Below is a small trained network, with its code and all its weights. Each question gives an input and a class and asks what happens when units are switched off, that is, made to give their printed mean instead of their output.

import numpy as np


def w(rows, s, z=0):
    codes = np.array(rows[::2]) - 128.0
    scale = np.full(codes.shape[1], s)
    scale[-1] = z or s
    return codes * scale


def f(y):
    return y / 2 * (1 + np.tanh(0.7978845608 * (y + 0.044715 * y**3)))


def log_softmax(a):
    a = a - a.max(-1, keepdims=True)
    return a - np.log(np.exp(a).sum(-1, keepdims=True))


def net(x, mask):
    res = np.array(x, float).reshape(1, 8) / 4 @ E
    y = f(res @ A[0][:, :-1].T + A[0][:, -1])
    res = res + np.where(mask, y, B[0][:, -1]) @ B[0][:, :-1]
    return log_softmax(res[-1] @ U[:, :-1].T + U[:, -1])


A, B = {}, {}
E = w([
[25,9,151],'x0',
[18,236,243],'x1',
[126,131,126],'x2',
[131,127,128],'x3',
[127,130,128],'x4',
[130,132,127],'x5',
[10,179,2],'x6',
[130,132,125],'x7',
],0.0069)
A[0] = w([
[168,190,107,114],'N1',
[92,166,216,55],'N2',
[182,98,39,98],'N3',
[88,160,169,88],'N4',
[73,192,193,42],'N5',
[76,184,178,36],'N6',
[189,254,43,70],'N7',
[60,63,123,92],'N8',
[214,217,157,3],'N9',
[90,175,174,48],'N10',
[61,54,153,3],'N11',
[154,73,80,69],'N12',
[90,174,45,103],'N13',
[45,182,13,9],'N14',
[171,80,86,72],'N15',
[189,229,122,113],'N16',
],0.0096,0.0032)
B[0] = w([
[46,38,117,178],'N1',
[179,188,59,215],'N2',
[97,224,89,225],'N3',
[136,151,104,178],'N4',
[169,135,42,224],'N5',
[127,172,70,201],'N6',
[76,24,109,254],'N7',
[98,31,128,189],'N8',
[134,62,130,210],'N9',
[137,160,47,182],'N10',
[145,17,92,176],'N11',
[144,204,63,180],'N12',
[199,101,210,213],'N13',
[254,132,213,253],'N14',
[142,240,88,183],'N15',
[79,38,128,225],'N16',
],0.0082,0.0058)
U = w([
[95,197,2,87],'0',
[71,129,133,254],'1',
[39,30,82,60],'2',
[244,134,225,85],'3',
],0.0092,0.0097)

Each question gives the input, the list of numbers given to net, and the class t.
The units are the neurons (one row each of A and B). Each row of codes is followed by its name. A weight is (code - 128) times the scale printed after its matrix; where a second scale follows, it is the last column's (A, B and U).
mask holds one flag per neuron, in row order. A switched-off neuron (its flag False) gives its mean, the last column of its row in B, instead of its output. The means were averaged over made-up inputs and are rounded, as every weight is.
A unit's drop is (log p(t) with every unit on - log p(t) with that unit switched off) / (log p(t) with every unit on - log p(t) with every unit switched off).
The circuit of an input: a set's keep is (log p(t) with only the set's units on - log p(t) with every unit switched off) / (log p(t) with every unit on - log p(t) with every unit switched off). Starting from the 12 units with the biggest drops (on a tie, the unit counted first), units are removed one at a time, each time the one whose removal leaves the highest keep (on an exact tie, the one counted first), for as long as the keep stays at least 0.8.
units of the circuit, in order: the units of the circuit, biggest drop first
k most important neurons: the k neurons with the biggest drops, biggest first
drop of u: that unit's drop, to one decimal
input [-6,6,6,-3,4,2,-4,0], class 0: 2 most important neurons	(N2, N5)
input [-4,-3,3,0,2,4,5,1], class 3: 2 most important neurons	(N14, N13)
input [-1,-4,-3,-4,7,2,-3,-7], class 0: units of the circuit, in order	(N14, N13)
input [-4,-2,2,-3,3,1,8,-3], class 3: units of the circuit, in order	(N14)
input [5,-4,3,-6,-7,3,8,7], class 3: 2 most important neurons	(N14, N13)
input [-7,-5,5,-6,-2,-4,0,8], class 2: units of the circuit, in order	(N7, N16)
input [7,-7,5,3,-2,-2,3,-2], class 0: units of the circuit, in order	(N12, N15)
input [-6,1,-3,7,4,-8,7,2], class 1: units of the circuit, in order	(N7, N14)
input [2,3,3,2,2,4,6,-8], class 3: units of the circuit, in order	(N14, N13)
input [-4,-3,-3,5,-2,1,1,-4], class 2: units of the circuit, in order	(N7, N2)
input [-5,2,-4,7,3,0,-3,-5], class 2: 2 most important neurons	(N14, N16)
input [-2,7,4,-7,-7,0,8,5], class 3: 3 most important neurons	(N14, N13, N3)
input [3,-8,0,1,-5,1,5,-4], class 0: 2 most important neurons	(N3, N12)
input [-1,-7,3,7,2,-3,8,5], class 3: units of the circuit, in order	(N14)
input [-5,0,0,6,2,-5,-4,-6], class 1: 2 most important neurons	(N14, N13)
input [-8,2,-6,-1,-5,5,-5,4], class 2: drop of N16	0.1
input [-6,2,-8,-1,-2,3,7,-4], class 3: drop of N12	0.0
input [3,0,-7,4,1,-7,8,-3], class 3: drop of N14	0.4
